Below are the code and all the weights of a small trained network. Each question names an input and a target symbol and asks about switching units off, where a switched-off unit gives its printed mean instead of its output.

import numpy as np


def w(rows, s, z=0):
    codes = np.array(rows[::2]) - 128.0
    scale = np.full(codes.shape[1], s)
    scale[-1] = z or s
    return codes * scale


def f(y):
    return np.maximum(y, 0)


def softmax(a):
    e = np.exp(a - a.max(-1, keepdims=True))
    return e / e.sum(-1, keepdims=True)


def log_softmax(a):
    a = a - a.max(-1, keepdims=True)
    return a - np.log(np.exp(a).sum(-1, keepdims=True))


def net(x, mask):
    ids = ['βδεηθλξτ'.index(c) for c in x.split()]
    T = len(ids)
    res = E[ids] + P[:T]
    u = 0
    for l in range(2):
        q, k, v = (res @ M[l].T for M in (Q, K, V))
        z = softmax(np.where(np.tri(T) > 0, q @ k.T / 3**0.5, -1e9)) @ v
        res = res + np.where(mask[u], z, O[l][:, -1]) @ O[l][:, :-1]
        u += 1
        y = f(res @ A[l][:, :-1].T + A[l][:, -1])
        res = res + np.where(mask[u : u + 16], y, B[l][:, -1]) @ B[l][:, :-1]
        u += 16
    return log_softmax(res[-1] @ U[:, :-1].T + U[:, -1])


Q, K, V, O, A, B = {}, {}, {}, {}, {}, {}
E = w([
[58,129,73,160,131,176,127,113,134,165,104],'β',
[126,137,78,147,89,169,103,160,109,106,190],'δ',
[88,114,170,181,121,121,45,105,114,128,126],'ε',
[86,79,122,145,133,116,117,152,194,120,176],'η',
[53,207,161,180,165,77,171,133,155,133,116],'θ',
[125,98,174,151,72,102,93,61,163,123,116],'λ',
[191,179,134,172,108,110,68,187,121,173,147],'ξ',
[164,194,131,178,94,98,253,127,109,174,126],'τ',
],0.019)
P = w([
[130,140,89,175,203,130,119,47,156,98,183],'0',
[133,81,86,215,142,162,140,157,146,112,168],'1',
[182,82,127,174,181,195,123,151,172,35,65],'2',
[121,138,93,169,165,118,90,59,127,166,175],'3',
[123,52,129,155,152,136,138,163,80,147,137],'4',
[130,111,155,185,79,208,167,175,238,127,103],'5',
[119,146,77,139,114,62,106,56,115,175,156],'6',
[113,72,130,120,91,93,139,164,87,148,101],'7',
[105,126,163,109,42,171,162,166,190,179,150],'8',
[125,172,57,101,63,8,119,63,111,185,135],'9',
[97,89,125,100,52,65,140,161,99,139,82],'10',
],0.016)
Q[0] = w([
[151,111,61,110,159,2,124,41,68,150,178],'L0H1',
[52,153,191,32,89,172,133,91,107,227,233],'L0H1',
[138,189,188,198,88,121,110,94,181,214,198],'L0H1',
],0.0088)
K[0] = w([
[103,112,166,50,84,51,142,143,75,179,159],'L0H1',
[55,121,140,97,8,162,140,203,166,149,78],'L0H1',
[156,129,185,156,105,94,132,164,154,143,84],'L0H1',
],0.011)
V[0] = w([
[84,234,160,153,163,132,128,79,74,98,124],'L0H1',
[142,84,150,84,167,102,175,104,244,210,51],'L0H1',
[60,90,28,73,154,255,219,42,99,169,114],'L0H1',
],0.0059)
O[0] = w([
[62,148,197,113,107,255,90,142,74,221,187,252],'L0H1',
[180,174,107,94,124,212,50,144,166,99,71,133],'L0H1',
[161,191,101,212,16,71,107,196,122,12,173,39],'L0H1',
],0.0097,0.0034)
A[0] = w([
[220,128,141,133,131,122,116,202,102,185,94,177],'L0N1',
[160,78,187,142,62,134,107,21,138,95,120,125],'L0N2',
[129,91,98,110,157,78,102,185,165,103,205,116],'L0N3',
[175,107,215,118,87,120,204,142,67,160,121,56],'L0N4',
[168,168,58,66,204,135,120,1,163,142,200,194],'L0N5',
[161,139,103,88,163,224,101,85,158,165,81,120],'L0N6',
[184,96,33,63,132,203,136,143,114,99,118,172],'L0N7',
[125,101,104,132,166,154,85,160,108,104,137,141],'L0N8',
[157,81,226,129,92,128,60,178,116,90,130,72],'L0N9',
[116,73,88,88,189,136,193,103,59,136,86,2],'L0N10',
[147,188,152,149,156,50,114,55,145,135,202,117],'L0N11',
[167,174,200,55,86,238,108,208,154,90,140,111],'L0N12',
[37,72,103,114,79,152,140,108,116,119,84,15],'L0N13',
[109,120,246,89,135,160,116,109,126,147,122,98],'L0N14',
[76,153,70,111,168,103,152,204,65,133,143,84],'L0N15',
[96,182,134,64,84,128,86,104,160,114,171,136],'L0N16',
],0.0084,0.0034)
B[0] = w([
[160,118,77,87,108,158,219,138,167,172,207,169],'L0N1',
[171,50,25,157,134,162,199,193,117,151,88,174],'L0N2',
[81,192,100,137,86,140,143,47,69,89,74,159],'L0N3',
[180,149,118,153,149,136,79,213,122,172,59,163],'L0N4',
[136,111,120,183,167,139,93,85,33,225,56,254],'L0N5',
[173,124,119,73,154,110,205,67,130,96,122,228],'L0N6',
[92,161,135,145,190,93,172,124,254,180,116,156],'L0N7',
[98,123,154,126,110,129,162,105,139,104,143,164],'L0N8',
[113,94,121,127,94,135,176,117,255,122,175,170],'L0N9',
[137,132,185,215,54,70,141,126,159,97,202,164],'L0N10',
[199,85,107,160,74,129,126,38,182,154,140,228],'L0N11',
[134,158,171,156,73,148,179,44,140,110,92,206],'L0N12',
[191,87,204,152,81,178,89,150,114,144,165,191],'L0N13',
[137,128,118,106,108,136,100,112,60,101,90,241],'L0N14',
[112,118,127,81,170,76,177,108,138,127,186,188],'L0N15',
[115,107,102,174,144,143,133,157,170,211,79,180],'L0N16',
],0.0075,0.0071)
Q[1] = w([
[151,116,48,147,173,109,67,70,177,178,94],'L1H1',
[86,214,73,167,43,108,65,2,77,224,122],'L1H1',
[172,138,78,100,171,67,123,131,45,139,136],'L1H1',
],0.0062)
K[1] = w([
[148,71,91,59,46,115,160,171,124,160,79],'L1H1',
[90,169,193,4,16,2,99,161,156,195,59],'L1H1',
[182,172,105,87,95,102,173,162,66,163,173],'L1H1',
],0.0068)
V[1] = w([
[43,206,171,181,126,75,219,175,57,145,1],'L1H1',
[230,224,109,57,107,103,206,171,104,186,166],'L1H1',
[192,50,75,155,54,175,173,184,75,158,71],'L1H1',
],0.0051)
O[1] = w([
[109,120,169,165,115,160,87,134,149,130,117,191],'L1H1',
[188,115,167,136,165,142,115,135,100,130,198,20],'L1H1',
[121,195,97,164,128,191,252,154,70,69,173,254],'L1H1',
],0.012,0.0049)
A[1] = w([
[146,168,160,102,181,77,219,76,89,51,115,116],'L1N1',
[165,29,199,81,120,138,111,64,58,161,69,86],'L1N2',
[132,167,195,25,180,72,2,208,128,128,64,61],'L1N3',
[60,86,76,139,91,133,141,181,116,161,152,190],'L1N4',
[158,101,116,147,155,71,132,50,108,140,184,88],'L1N5',
[139,136,110,100,121,165,169,146,215,41,47,108],'L1N6',
[162,57,241,65,223,145,183,167,144,134,141,96],'L1N7',
[128,115,57,89,164,37,126,90,23,121,121,103],'L1N8',
[139,93,110,90,91,122,117,236,10,92,173,25],'L1N9',
[118,25,156,109,190,196,191,210,107,181,98,238],'L1N10',
[139,198,50,111,163,87,11,52,177,101,87,146],'L1N11',
[158,75,179,147,47,135,134,132,111,122,81,104],'L1N12',
[109,76,124,85,166,143,148,165,120,209,195,121],'L1N13',
[174,109,187,62,50,185,73,36,82,110,76,119],'L1N14',
[190,177,75,112,143,124,79,222,200,35,93,2],'L1N15',
[48,138,82,135,113,60,18,154,17,134,80,135],'L1N16',
],0.0088,0.0067)
B[1] = w([
[113,120,84,105,161,142,104,130,171,152,128,193],'L1N1',
[121,110,108,129,140,143,128,145,165,105,154,218],'L1N2',
[176,31,104,252,174,209,174,127,154,145,113,135],'L1N3',
[135,128,154,126,149,76,134,128,120,126,155,227],'L1N4',
[138,160,145,120,123,150,90,142,125,110,140,205],'L1N5',
[165,119,170,111,131,138,86,144,109,159,136,224],'L1N6',
[109,122,133,143,102,132,145,72,98,98,65,150],'L1N7',
[119,109,145,83,133,143,142,153,139,86,81,178],'L1N8',
[147,83,149,98,99,178,101,123,99,129,78,140],'L1N9',
[110,178,129,108,110,79,82,121,139,107,121,253],'L1N10',
[111,94,114,137,94,114,120,181,142,148,135,167],'L1N11',
[112,139,105,159,156,156,175,126,133,104,138,190],'L1N12',
[113,109,120,157,144,133,139,154,151,120,125,184],'L1N13',
[161,115,142,122,154,75,167,113,108,159,163,196],'L1N14',
[131,147,101,170,166,97,85,37,87,157,136,140],'L1N15',
[157,135,155,75,119,166,126,132,81,130,93,191],'L1N16',
],0.015,0.014)
U = w([
[64,103,86,165,132,62,162,199,207,125,206,233],'β',
[92,195,169,23,75,92,69,123,75,105,174,199],'δ',
[148,118,203,88,152,144,158,101,35,117,88,132],'ε',
[104,62,151,148,69,255,166,201,142,97,63,126],'η',
[135,64,72,122,153,98,55,97,100,201,142,105],'θ',
[88,104,58,143,129,144,151,64,138,136,102,66],'λ',
[121,118,120,97,165,174,89,172,170,107,151,90],'ξ',
[138,147,99,190,133,150,90,101,97,131,156,5],'τ',
],0.0071,0.0031)

Each question gives the input, a string of symbols that net reads in full, and the target symbol t.
The units are the heads (3 rows each of Q, K, V and O) and the neurons (one row each of A and B). Each row of codes is followed by its name. A weight is (code - 128) times the scale printed after its matrix; where a second scale follows, it is the last column's (O, A, B and U).
mask holds one flag per unit, layer by layer, with each layer's heads first. A switched-off unit (its flag False) gives its mean, the last column of its rows in O or B, instead of its output. The means were averaged over made-up inputs and are rounded, as every weight is.
A unit's drop is (log p(t) with every unit on - log p(t) with that unit switched off) / (log p(t) with every unit on - log p(t) with every unit switched off).
The circuit of an input: a set's keep is (log p(t) with only the set's units on - log p(t) with every unit switched off) / (log p(t) with every unit on - log p(t) with every unit switched off). Starting from the 12 units with the biggest drops (on a tie, the unit counted first), units are removed one at a time, each time the one whose removal leaves the highest keep (on an exact tie, the one counted first), for as long as the keep stays at least 0.8.
circuit, biggest first: the units of the circuit, biggest drop first
unit that matters most: the unit with the biggest drop
k most important neurons: the k neurons with the biggest drops, biggest first
k most important neurons of layer l: the k neurons of layer l with the biggest drops, biggest first
input β β θ δ θ τ δ ξ, target β: 3 most important neurons -> [L0N5, L0N9, L0N1]
input θ θ ξ, target ε: unit that matters most -> L1N14
input ξ ξ θ θ θ δ, target ε: 3 most important neurons -> [L1N14, L0N12, L1N6]
input θ ξ ξ δ τ, target β: 3 most important neurons of layer 1 -> [L1N13, L1N16, L1N6]
input θ λ β ξ δ θ β β ξ, target ε: circuit, biggest first -> [L0N12, L0H1, L1N14]
input θ β η, target ε: circuit, biggest first -> [L0H1, L1N14, L0N12]
input δ δ δ θ β λ, target β: circuit, biggest first -> [L0N2, L0H1, L1N10]
input θ δ ξ θ ξ, target δ: 3 most important neurons of layer 1 -> [L1N10, L1N12, L1N7]
input η δ θ ξ τ ξ δ λ β δ ε, target β: 2 most important neurons of layer 1 -> [L1N12, L1N6]
input β β β, target τ: circuit, biggest first -> [L0H1, L1N15]
input θ β δ, target ε: circuit, biggest first -> [L0H1, L0N12, L1N14]
input τ β θ, target η: circuit, biggest first -> [L0H1, L1N4]
input θ ε β β, target ε: circuit, biggest first -> [L0N5, L1N16, L1H1, L1N8]
input β θ τ δ β β β, target β: 3 most important neurons -> [L0N5, L1N11, L0N14]
input θ θ η δ ξ ξ δ η ξ, target λ: unit that matters most -> L1N7
input θ β θ, target ε: circuit, biggest first -> [L0H1, L1N14, L0N12, L0N14]
input θ θ ε θ τ β, target δ: 2 most important neurons -> [L1N10, L1N6]
input θ δ β, target ε: circuit, biggest first -> [L1N14, L0H1, L0N12]
input ξ ε δ β θ ε, target β: circuit, biggest first -> [L0H1, L1N16]
input η θ β θ δ, target β: most important neuron -> [L0N5]
input η ξ θ η τ, target β: 3 most important neurons -> [L0N5, L0N10, L0N14]
input θ θ β β θ η ξ β λ, target θ: 2 most important neurons of layer 1 -> [L1N6, L1N15]
input η τ β θ τ ξ, target τ: 3 most important neurons -> [L1N15, L1N6, L0N12]
input β ξ τ λ β ξ θ θ, target δ: 3 most important neurons -> [L0N5, L0N6, L0N11]
input δ θ λ θ λ θ ξ ξ δ η, target ξ: 2 most important neurons of layer 1 -> [L1N5, L1N8]
input λ ξ ε λ β δ, target δ: 2 most important neurons of layer 1 -> [L1N6, L1N10]
input θ λ δ θ λ η, target β: circuit, biggest first -> [L0H1]
input λ δ λ ξ θ, target β: 2 most important neurons -> [L0N5, L1N16]
input θ λ λ θ θ τ ε η η, target η: 3 most important neurons -> [L0N12, L1N10, L0N3]
